[ 13  18  -1  21  20  25  22  12   0  -1   4   4 -10  -4   1  19   0   8
  -4   2  17   8  11   5  -5  -1   6   2  26  -4  27] : K_273
[  4  -3  -1   3   5  -4   0   9 -15  -2   5  -1   2  27   6   1  12   8
  -4  14  39 -12  19  -2   5  11   6  12   8  -4  41] : K_499
[  4  13   1   3  21  -2  18   9 -10  -2 -10  14  17  -1  -1   1  -4  25
   4   2  57 -15  11 -12  -5  26  20   2  -1  -4  27] : K_451
[  4  -3  -1  43  14  14   0   9 -15  -2  21  75  -1  -1  -5   1  16   8
  -4   7  12  -8  11  11  -5  -1   6   3   5  -4  39] : K_421
[  4  -3  -1   3   5   4   0   9 -15  -2  20   1  12  43  -2   1  59  10
   9  19  40 -15  19 -12  29  43   6   2  -1   1  35] : K_31
[-15  -2  10   0  -1  -1  -5  16 -15   0 -10  -1   2  -1  -3   2   9  17
  10   2  22 -10  12  -7  -1  -1   8   3   4  -4  30] : K_557
[  8  26  -1   3   5  -4  35  16  61   4 -10  11  -1  -1  -5  16  -4  45
   3   2  14  19  11 -12  -5  -1   9  26  21  -4  30] : K_395
[ 22  14  20   3   5   6  35  11 -15  -2 -10  -1  31  19  -5   7  45  55
  56   2  63 -15  11 -12  20  68  65   2  -1  10  15] : K_341
[ 40  -3  11  17   5  44   0  21 -15  -2  29  19  25  20  -5   1  91  22
  16  14   7 -15  25  -6  34  17  20   2  -1   6  23] : K_88
[ 13  18  -1  21  20  25   0  12   0   4 -10  22  19  -1   4   1  -4   8
  -4   2  17   8  11   5  -5  -1   6   2  26  -4  27] : K_191
[  4  -3  -1   8   5   4   0   9 -15  -2  25  27   6  23  -1   1  49   8
  -4  19  36 -15  16  -6  17  31   6   2  -1  -4  38] : K_539
[ 52   7  -1   3   5  25  18  39 -15  -2   8   0  -1  -1  -5  14  55  51
  33   2   7 -15  11 -12  23  -1  29   2  -1  -3  22] : K_228
Table of tags by key:
[20] -> K_453
[-4] -> K_141
[7] -> K_685
[19] -> K_828
[6] -> K_27
[11] -> K_972
join K_499 22:  => K_828
len: [52] => 1
len: [40 -3 11 17  5 44] => 6
start: [-15  -2   8   0  -1  -1  -5] => K_228, 8
start: [  0  12   0   4 -10  22  19  -1   4   1  -4] => K_191, 6
len: [  4  -3  -1   3   5  -4   0   9 -15  -2   5  -1] => 12
q: [  4  -3  -1   3   5   4   0   9 -15  -2  20   1  12  43  -2   1  59  10
   9  19  40 -15  19 -12  29  43   6   2  -1   1  35] => K_31

[  8  47 -66  24 -79  26  72 -82 -50 -54 -38 -35   6  73 -52 -28 -39  71
 -30 -65 -51  37 -14  29 -29  28 -65  10 -65  71  -7  38 -34  57 -27  36
  49  68  36  36 -38 -18 -43 -36  76 -63 -30  71  31  15 -26 -52 -26  36
  -9] : K_124
[ 12 -37   0  72 -80 -41 -28 -35  70 -73 -31 -47   3 -70  82 -48  20  -4
 -44 -70  83 -22 -21 -55  42   4  -4  24 -49  39  82  79  26 -54  -8 -79
  44  23 -36   7 -76  60 -21  72 -80  70  76  82 -48 -53  79  13  -1  60
  18] : K_207
[  0  24 -65 -44 -73   7 -39 -50  14  79 -34 -57  -3  39 -20  67  65 -34
 -74  13 -11  78 -77  19  -5  15  58 -83 -30  29  15 -10 -64 -23  -5  16
 -25 -33 -82  58   3  71   1 -76 -38  11 -17 -60   2  80  18  14 -58 -36
 -51] : K_541
[ 72  66 -26 -15  -3  32 -62 -81  23 -58 -83  -7  81   6  67  33  50  70
  45  24 -20  40 -33 -22   4  57 -77 -42 -60  -5 -66  38   4 -20 -63 -28
   6  33  35 -56  34 -41 -58  23  16  80  64  47 -48 -33   8  13  62  72
  75] : K_250
[ -9 -84  16  43 -11  63  60  19 -81 -25 -20  39  -6 -35 -55  79  38 -19
 -48 -26  18   1 -24  -1  60 -13  35  64  12 -61  14  33  24   5 -84  36
 -79  65  35  58  71  29  55  35 -50 -17 -23  71 -16  71  64 -71   5 -51
 -85] : K_520
[ -9 -84  16  43 -11  63 -48  19 -81 -25 -20  39  -6 -35 -55   9  38 -19
 -48 -26  18   1 -24  -1  60 -13  35  64  12 -61  14  33  24   5 -84  36
 -79  65  35  58  71  29  55  38 -50 -17 -23  71 -16  71  64 -71   5 -51
 -85] : K_919
[ 10  74 -85  38  54  52   4  22 -16 -42  41 -47 -70  69  25   1  -3  44
  42 -10 -26 -75 -40   5 -62  84  64 -50  75 -80  31  -4 -29  20 -50 -67
 -38   8  79  56  47  41 -83 -34 -22 -62 -80  50  68 -77  18 -11  57 -24
  33] : K_588
[-16  80  51   6 -27 -37  60  52 -18  84 -81 -51  58 -70 -45  79 -44 -71
  41  -1  56 -20  36  -6 -45 -16 -36  70 -12 -48 -75  46 -45 -83 -31  -3
  23  54  28  50  71  54  33  35 -17 -81   1 -49  20  -8  17 -13  20 -40
  84] : K_14
[-59  17  80 -18  67  25  33  84 -67 -55  57 -33  11 -73  74  68  -4  78
 -37  61 -18 -13  69  -3   1 -59  63 -33  59  20   7  84 -44  20 -51  13
 -37   8 -22 -28  29  -1  24  62  78 -57 -30  59 -34 -59   5 -68 -63 -48
  23] : K_440
len: [ 72  66 -26 -15  -3  32 -62 -81  23 -58 -83  -7  81   6  67  33  50  70
  45  24 -20  40 -33 -22   4  57 -77 -42 -60  -5 -66  38   4 -20 -63 -28
   6  33  35 -56  34 -41 -58  23  16  80  64  47 -48 -33   8  13  62  72
  75] => 55
tags:
[-80] -> K_896
[-20] -> K_913
[70] -> K_37
[-45] -> K_3
[-81] -> K_301
[71] -> K_126
[-44] -> K_362
join K_14 10:  => K_301

[-10  29   6  30  -5  31  16   4  32 -10 -37  12  -9 -14  31   3   9  32
 -12  -3  17  22 -26 -11  22 -27  17 -28  45  -9  35  18   6  53  11  25
  23  26  -9   3 -21   7  46] : K_315
[-16  47 -11  60  -6  -9  45  68  45  -4 -31  21  10 -10  22  28 -10  34
  -4 -12  35  28 -13 -25  39 -11  26  44 -63  -4 -31 -20 -32  30 -59 -23
 -10  -9   2 -13 -31   7  13] : K_263
[ 30 -56  16 -64  -8  21 -59 -75 -37  -2 -46 -15 -52  23  24 -50  14   6
 -17  13 -38 -33   0 -18 -45  10  -4  26 -52  -9 -10 -46  23 -46 -32 -83
 -68  12 -15  -5 -19  15  27] : K_7
[ 40 -32  -5 -45   0 -53 -21 -75 -19  -4 -13  -3 -10  25  20 -24 -16  25
  -7   6 -18  -7  19 -21 -22  35  11  44 -31  -4 -10 -23  30 -59 -20 -63
 -32 -28   4 -12   5   9  -2] : K_342
[ 20   6   7   5  -7  17  20  32   4  -8 -30   2 -20  14 -13 -15 -13 -33
 -21  11  -7  -3  -7 -20  -8   9 -31  14  -3 -19   5  -8   6  19 -11  28
   1  16  -9  -1 -31  15 -12] : K_119
start: [32  4] => K_119, 7
start: [ 44 -31  -4 -10 -23  30 -59 -20 -63 -32] => K_342, 27
tags:
[14] -> K_343
[-16] -> K_151
[-10] -> K_893
join K_7 16:  => K_343
len: [ 30 -56  16 -64  -8  21 -59 -75 -37  -2 -46 -15 -52  23  24 -50  14   6
 -17  13 -38 -33   0 -18 -45  10  -4  26 -52  -9 -10 -46  23] => 33
start: [-3 -7] => K_119, 21

[-42 -36  31  27 -74  36  41  62  24  -3  -3  74 -25  27 -50 -13  20  29
 -10  31  22 -34  10 -16 -42  37  37 -41 -36 -70 -80 -30  26  32  -3] -> K_535
[ -39  -18  -22  -78   61  -69  -48 -100    1  -12    3  -53  -57  -11
    4   -6  -35   48   13  -47   11  -39   22   19  -31  -13  -42  -24
   30   24    3   -8   63   -4  -18] -> K_949
[ -1 -30 -19  18  55 -30  31 -39  44 -29  53 -39 -58 -26  20 -25  49 -52
  15  32  26  51   4  29   5 -93  28  58   7  44  17  15 -67  -5  55] -> K_500
[-42 -36  31  27 -74  36  41  62  24  -3  -3  74  15   4  51  49 -26  20
 -52 -25  32  29 -58  26 -42  37 -13 -41 -36 -70 -80 -30  26  32  -3] -> K_465
len: [-42 -36  31  27 -74  36  41  62  24  -3  -3  74  15   4  51  49 -26  20
 -52 -25  32  29 -58  26 -42  37 -13 -41 -36 -70 -80 -30  26  32  -3] => 35
tags:
[27] -> K_84
[-11] -> K_933
[-10] -> K_463
[-70] -> K_162
[26] -> K_966
join K_535 13:  => K_84
len: [-42 -36  31  27 -74  36  41] => 7
start: [-58 -26  20 -25  49 -52  15  32  26  51   4  29] => K_500, 12
q: [ -1 -30 -19  18  55 -30  31 -39  44 -29  53 -39 -58 -26  20 -25  49 -52
  15  32  26  51   4  29   5 -93  28  58   7  44  17  15 -67  -5  55] => K_500

[  6  -9   1  37 -14  -7  29  -3 -31   7 -10  19   5   2  -1 -22 -21 -29
   4  20 -35  30  -7  -5 -24   8  17 -20 -10  15 -13   3  -1 -19   0   6
 -10  21 -11   0   6  25  24  -4 -36  -1   3 -15  21  -8  -9  25  -1   8
  17   9]  K_718
[-32  34 -17  18 -17 -24  26  -2 -40  -7 -15 -43 -14 -23  -4  25 -12 -13
 -10   5 -50 -14  22 -34  17  -8 -11  21  32 -13   6 -23 -26 -10  11 -19
  18 -28  -7   5 -31 -34  -1  -7 -46 -11 -48  12  28 -29   6   3 -23  -7
 -16  -8]  K_189
[  4  21 -28   4  -3 -32  34 -37  -5  21  -8 -15 -24 -14  43  23  -8  20
  18  22 -21 -58   3 -42  12  -3 -30  18  29   5   2 -46 -11 -19  29 -28
   1 -42   3 -48 -17 -65 -14  -1 -18  -1 -15  19  14 -23 -14  22 -14   5
 -23 -15]  K_830
[-29  13   6   6  -1 -25 -28   4 -10 -20   0 -10   3   6 -21  21 -10 -12
 -17 -26 -42  37  28  37  21  -6 -12  18  -4  -4 -12  -7 -15  14   0  21
   5  15  -8   3  31  42  14  -8 -17   8 -17   4  -2   1 -18 -29 -20  -6
  -7   4]  K_296
[ 16  -5  -2 -39   8  38  13   9  10  19  16 -25  -4 -21   4 -16  46  15
  -5   1  66 -51 -38 -60  -1   6  11  -5   7 -28  44   8   3  -7 -10 -44
  -1 -35   6  13 -50 -71 -48   2  36  -7   7  12  -9 -17  43  18  14  -8
  -6  -8]  K_900
tags:
[27] -> K_799
[14] -> K_928
[-49] -> K_934
[28] -> K_221
[17] -> K_389
[-50] -> K_844
join K_189 48:  => K_221
len: [ 16  -5  -2 -39   8  38  13   9  10  19  16 -25  -4 -21   4 -16  46  15
  -5   1  66 -51 -38 -60  -1   6  11  -5   7 -28  44] => 31

[-24  26  51   4 -56]  K_804
[-24  26  38 -35  45]  K_733
[-84  39 -27  75  29]  K_15
key -> tag
[-56] -> K_176
[45] -> K_645
[-24] -> K_289
[4] -> K_527
join K_804 4:  => K_176
q: [-84  39 -27  75  29] => K_15

[ 13  49  18  -4 -28  -4 -68 -28 -32  12  15 -38  16   7  27  27 -24 -15
  27 -32 -32   1  -4  14] = K_909
[ 44 -34 -18  15  20  22 -24  -6   0  12 -15  40  32  10  15 -19 -34  70
  37  11  -5 -31 -11   0] = K_290
[-17   6  54   3  15   0  20   8  37  36   3  28  -2   9 -22 -18   4 -48
 -46 -43  -5 -20  -5  27] = K_770
[ -6   8  60  -9  34 -15  -8  -6  10  29 -28 -43  21 -35 -14  48  -6 -39
 -15 -40  18  17   9  10] = K_168
[-23  -5 -30  35  43  24 -16 -13  28   4 -22 -14  11  41   4  17 -24  47
  54  -4   1  -6 -18 -47] = K_911
[ 28 -39 -25  -2 -23   1 -12  -2  -8 -36  30 -39 -25  20  10  27  14  13
  23  25   8  31  -5 -37] = K_430
[-49  27 -61  -2 -23 -24 -12  -2  -8 -36  30 -39 -25  20  10  27  14 -17
  23  25   8  31  -5 -37] = K_330
[ -6   8  60  -9  34 -15  -8  -6  10  29 -28 -43  21 -35 -14  48  -6 -39
 -15 -43  -5 -20  13  27] = K_647
q: [ -6   8  60  -9  34 -15  -8  -6  10  29 -28 -43  21 -35 -14  48  -6 -39
 -15 -40  18  17   9  10] => K_168
len: [-23  -5 -30  35  43  24 -16 -13  28   4 -22 -14  11  41   4  17 -24  47
  54  -4   1  -6 -18 -47] => 24
start: [15 20 22] => K_290, 3
q: [-49  27 -61  -2 -23 -24 -12  -2  -8 -36  30 -39 -25  20  10  27  14 -17
  23  25   8  31  -5 -37] => K_330
tags:
[-35] -> K_566
[48] -> K_411
[-34] -> K_585
[8] -> K_120
[-5] -> K_551
[-11] -> K_304
[12] -> K_438
[49] -> K_471
join K_290 1:  => K_585

[-8  7  0 33 92] : K_60
[-7 19 84 22  2] : K_988
[-1  0 20 87 -2] : K_58
[-7 19  1 62 66] : K_992
[ 7 -5 46 93  3] : K_240
[-1  0 20 87 21] : K_757
[ 0  1 66 76  8] : K_583
tags:
[-1] -> K_513
[2] -> K_435
[0] -> K_113
[21] -> K_904
[3] -> K_832
[87] -> K_147
[20] -> K_442
join K_757 4:  => K_904
len: [ 0  1 66] => 3
start: [19  1 62] => K_992, 1
len: [-1  0 20 87 21] => 5

[ 79  20 -50 -40 -43] = K_950
[-28 -33  54  17  20] = K_984
[14 25  7 -7 -2] = K_175
[ 49  62   1  -9 -15] = K_434
[49 62  1 11 -9] = K_160
[-62  16  42  29  16] = K_650
[ 43 -48 -18   1  12] = K_294
[  9 -43   4 -11  17] = K_838
[-14 -38  10  12  29] = K_93
[-17  32 -41  21 -31] = K_668
start: [11 -9] => K_160, 3
len: [ 43 -48 -18   1  12] => 5
Table of tags by key:
[1] -> K_547
[12] -> K_459
[43] -> K_699
[11] -> K_974
[0] -> K_575
join K_294 3:  => K_547

